Below is a small trained network, with its code and all its weights. Each question gives an input and a class and asks what happens when units are switched off, that is, made to give their printed mean instead of their output.

import numpy as np


def w(rows, s, z=0):
    codes = np.array(rows[::2]) - 128.0
    scale = np.full(codes.shape[1], s)
    scale[-1] = z or s
    return codes * scale


def norm(h):
    return h / np.sqrt((h * h).mean(-1, keepdims=True) + 1e-5)


def f(y):
    return y / 2 * (1 + np.tanh(0.7978845608 * (y + 0.044715 * y**3)))


def log_softmax(a):
    a = a - a.max(-1, keepdims=True)
    return a - np.log(np.exp(a).sum(-1, keepdims=True))


def net(x, mask):
    res = np.array(x, float).reshape(1, 5) / 4 @ E
    u = 0
    for l in range(4):
        y = f(norm(res) @ A[l][:, :-1].T + A[l][:, -1])
        res = res + np.where(mask[u : u + 7], y, B[l][:, -1]) @ B[l][:, :-1]
        u += 7
    return log_softmax(norm(res)[-1] @ U[:, :-1].T + U[:, -1])


A, B = {}, {}
E = w([
[103,71,127,127,186,135,185,206,166,179],'x0',
[82,33,98,151,157,46,174,57,126,67],'x1',
[185,212,154,161,144,51,194,166,111,99],'x2',
[151,82,135,180,72,142,98,201,131,56],'x3',
[145,139,233,107,144,182,157,101,253,71],'x4',
],0.0053)
A[0] = w([
[94,102,149,94,198,98,120,212,188,158,8],'0.n1',
[171,181,98,128,47,145,99,45,146,90,2],'0.n2',
[145,50,174,253,76,140,88,168,122,86,95],'0.n3',
[173,184,135,134,152,68,178,137,100,137,169],'0.n4',
[140,127,116,167,79,95,94,129,86,163,77],'0.n5',
[78,105,145,153,141,74,83,102,124,86,132],'0.n6',
[185,171,129,112,89,176,87,149,156,199,85],'0.n7',
],0.0052,0.0017)
B[0] = w([
[109,134,143,135,223,155,139,149,107,126,183],'0.n1',
[72,162,114,144,254,142,118,167,83,78,196],'0.n2',
[205,147,77,125,171,125,106,38,165,200,254],'0.n3',
[135,151,110,19,149,86,134,128,175,115,236],'0.n4',
[79,119,148,72,138,191,203,151,47,83,162],'0.n5',
[81,107,217,156,122,140,178,152,110,187,184],'0.n6',
[28,117,162,208,53,33,156,113,156,166,243],'0.n7',
],0.0065,0.0021)
A[1] = w([
[118,160,205,96,67,164,121,196,143,162,64],'1.n1',
[158,192,115,121,134,73,179,127,152,103,6],'1.n2',
[105,88,98,121,186,104,206,2,149,111,130],'1.n3',
[113,98,171,119,163,123,148,119,228,28,225],'1.n4',
[142,82,102,194,117,183,178,233,157,73,67],'1.n5',
[72,37,165,52,83,219,130,98,65,182,162],'1.n6',
[209,77,86,222,49,164,114,192,129,18,133],'1.n7',
],0.0053,0.0017)
B[1] = w([
[108,150,117,159,55,112,125,123,114,168,167],'1.n1',
[181,83,33,111,101,103,71,180,172,116,161],'1.n2',
[126,133,162,207,86,96,74,125,173,199,244],'1.n3',
[107,134,113,69,62,135,177,144,1,161,252],'1.n4',
[79,206,125,131,222,139,147,52,78,138,153],'1.n5',
[145,175,125,39,146,30,142,173,153,83,216],'1.n6',
[180,178,59,74,191,159,158,20,138,240,167],'1.n7',
],0.0056,0.0043)
A[2] = w([
[128,157,181,108,87,219,176,81,191,47,126],'2.n1',
[128,77,137,165,238,188,172,234,139,162,53],'2.n2',
[95,167,99,36,159,134,133,33,185,185,117],'2.n3',
[184,124,184,135,114,170,173,129,147,84,78],'2.n4',
[72,175,175,135,172,103,153,93,247,128,2],'2.n5',
[167,175,176,166,146,129,12,52,46,2,121],'2.n6',
[19,55,96,56,110,203,14,109,176,126,100],'2.n7',
],0.0057,0.0025)
B[2] = w([
[102,109,113,114,132,135,139,157,1,133,181],'2.n1',
[55,172,135,100,184,161,103,84,157,66,181],'2.n2',
[207,136,82,107,144,142,69,99,118,144,252],'2.n3',
[123,67,21,144,135,85,127,163,111,150,125],'2.n4',
[142,140,60,136,116,123,93,102,51,119,174],'2.n5',
[28,146,119,105,219,133,139,137,188,125,188],'2.n6',
[185,195,91,105,90,72,247,183,178,83,216],'2.n7',
],0.0083,0.0038)
A[3] = w([
[120,122,101,102,150,95,162,147,60,145,98],'3.n1',
[121,176,158,100,109,136,30,181,145,194,218],'3.n2',
[146,140,164,50,95,86,171,167,134,100,142],'3.n3',
[60,168,139,78,145,107,95,100,7,81,254],'3.n4',
[163,72,133,45,148,133,160,144,2,149,158],'3.n5',
[115,5,119,153,132,58,187,37,125,66,103],'3.n6',
[233,143,127,166,170,94,186,204,138,27,72],'3.n7',
],0.0062,0.0026)
B[3] = w([
[123,140,139,73,99,236,135,120,94,63,178],'3.n1',
[78,62,191,170,87,133,155,19,159,104,207],'3.n2',
[155,102,88,164,83,55,114,178,143,42,193],'3.n3',
[152,66,145,141,172,149,172,177,159,140,254],'3.n4',
[162,69,136,223,130,179,3,198,102,123,201],'3.n5',
[114,223,201,141,37,187,131,129,120,144,194],'3.n6',
[173,133,58,21,83,90,128,92,167,137,155],'3.n7',
],0.0073,0.0057)
U = w([
[172,168,68,41,88,49,167,179,162,65,131],'0',
[68,169,217,175,46,113,176,108,121,156,135],'1',
[41,161,123,81,248,151,175,139,146,89,133],'2',
[151,61,122,154,127,178,103,216,40,106,131],'3',
[199,139,75,116,169,142,94,47,128,201,125],'4',
[128,37,146,178,149,85,111,105,201,83,136],'5',
[135,99,121,176,159,92,139,118,132,87,6],'6',
],0.015,0.025)

Each question gives the input, the list of numbers given to net, and the class t.
The units are the neurons (one row each of A and B). Each row of codes is followed by its name. A weight is (code - 128) times the scale printed after its matrix; where a second scale follows, it is the last column's (A, B and U).
mask holds one flag per neuron, layer by layer. A switched-off neuron (its flag False) gives its mean, the last column of its row in B, instead of its output. The means were averaged over made-up inputs and are rounded, as every weight is.
A unit's drop is (log p(t) with every unit on - log p(t) with that unit switched off) / (log p(t) with every unit on - log p(t) with every unit switched off).
The circuit of an input: a set's keep is (log p(t) with only the set's units on - log p(t) with every unit switched off) / (log p(t) with every unit on - log p(t) with every unit switched off). Starting from the 12 units with the biggest drops (on a tie, the unit counted first), units are removed one at a time, each time the one whose removal leaves the highest keep (on an exact tie, the one counted first), for as long as the keep stays at least 0.8.
circuit, biggest first: the units of the circuit, biggest drop first
most important unit: the unit with the biggest drop
top k neurons: the k neurons with the biggest drops, biggest first
k most important neurons of layer l: the k neurons of layer l with the biggest drops, biggest first
input [1,1,-7,2,-5], class 0: circuit, biggest first : (2.n7)
input [8,7,-3,0,-7], class 2: top 4 neurons : (2.n2, 1.n4, 0.n7, 3.n2)
input [8,8,-1,7,-8], class 1: circuit, biggest first : (3.n6, 2.n3)
input [-6,8,-6,6,-4], class 1: top 2 neurons : (3.n6, 0.n6)
input [-6,1,2,3,4], class 2: top 2 neurons : (2.n6, 0.n2)
input [5,-5,6,-3,8], class 3: 3 most important neurons of layer 2 : (2.n1, 2.n7, 2.n5)
input [6,7,8,-8,5], class 0: top 3 neurons : (0.n4, 0.n3, 1.n7)
input [4,6,4,-7,-5], class 4: top 3 neurons : (0.n4, 0.n7, 1.n3)
input [-3,-8,-7,-8,-3], class 1: 2 most important neurons of layer 1 : (1.n7, 1.n2)
input [7,-1,-1,-5,-5], class 2: top 2 neurons : (2.n2, 1.n4)
input [0,-8,-6,4,-7], class 1: top 2 neurons : (0.n7, 3.n2)
input [6,-5,2,7,-2], class 4: circuit, biggest first : (1.n7, 1.n5)
input [-3,1,3,-4,-2], class 4: top 2 neurons : (0.n4, 2.n7)
input [-4,-3,-5,-4,-6], class 3: most important unit : 0.n5
input [4,7,5,-5,-6], class 1: top 3 neurons : (3.n6, 1.n3, 2.n7)
input [0,-3,5,0,-7], class 3: top 3 neurons : (2.n7, 3.n5, 0.n5)
input [5,-2,3,6,4], class 4: top 2 neurons : (1.n7, 0.n2)
input [7,4,5,7,-2], class 2: top 2 neurons : (2.n2, 0.n1)
input [-2,-3,-4,7,7], class 3: 2 most important neurons of layer 1 : (1.n3, 1.n4)
input [-7,2,-4,5,4], class 2: circuit, biggest first : (2.n6)
input [4,5,5,-3,4], class 0: 2 most important neurons of layer 3 : (3.n3, 3.n2)
input [6,8,7,1,-5], class 1: 2 most important neurons of layer 1 : (1.n6, 1.n3)
input [-6,3,4,7,6], class 4: 2 most important neurons of layer 0 : (0.n3, 0.n1)
input [2,6,-3,5,3], class 1: 2 most important neurons of layer 0 : (0.n3, 0.n6)
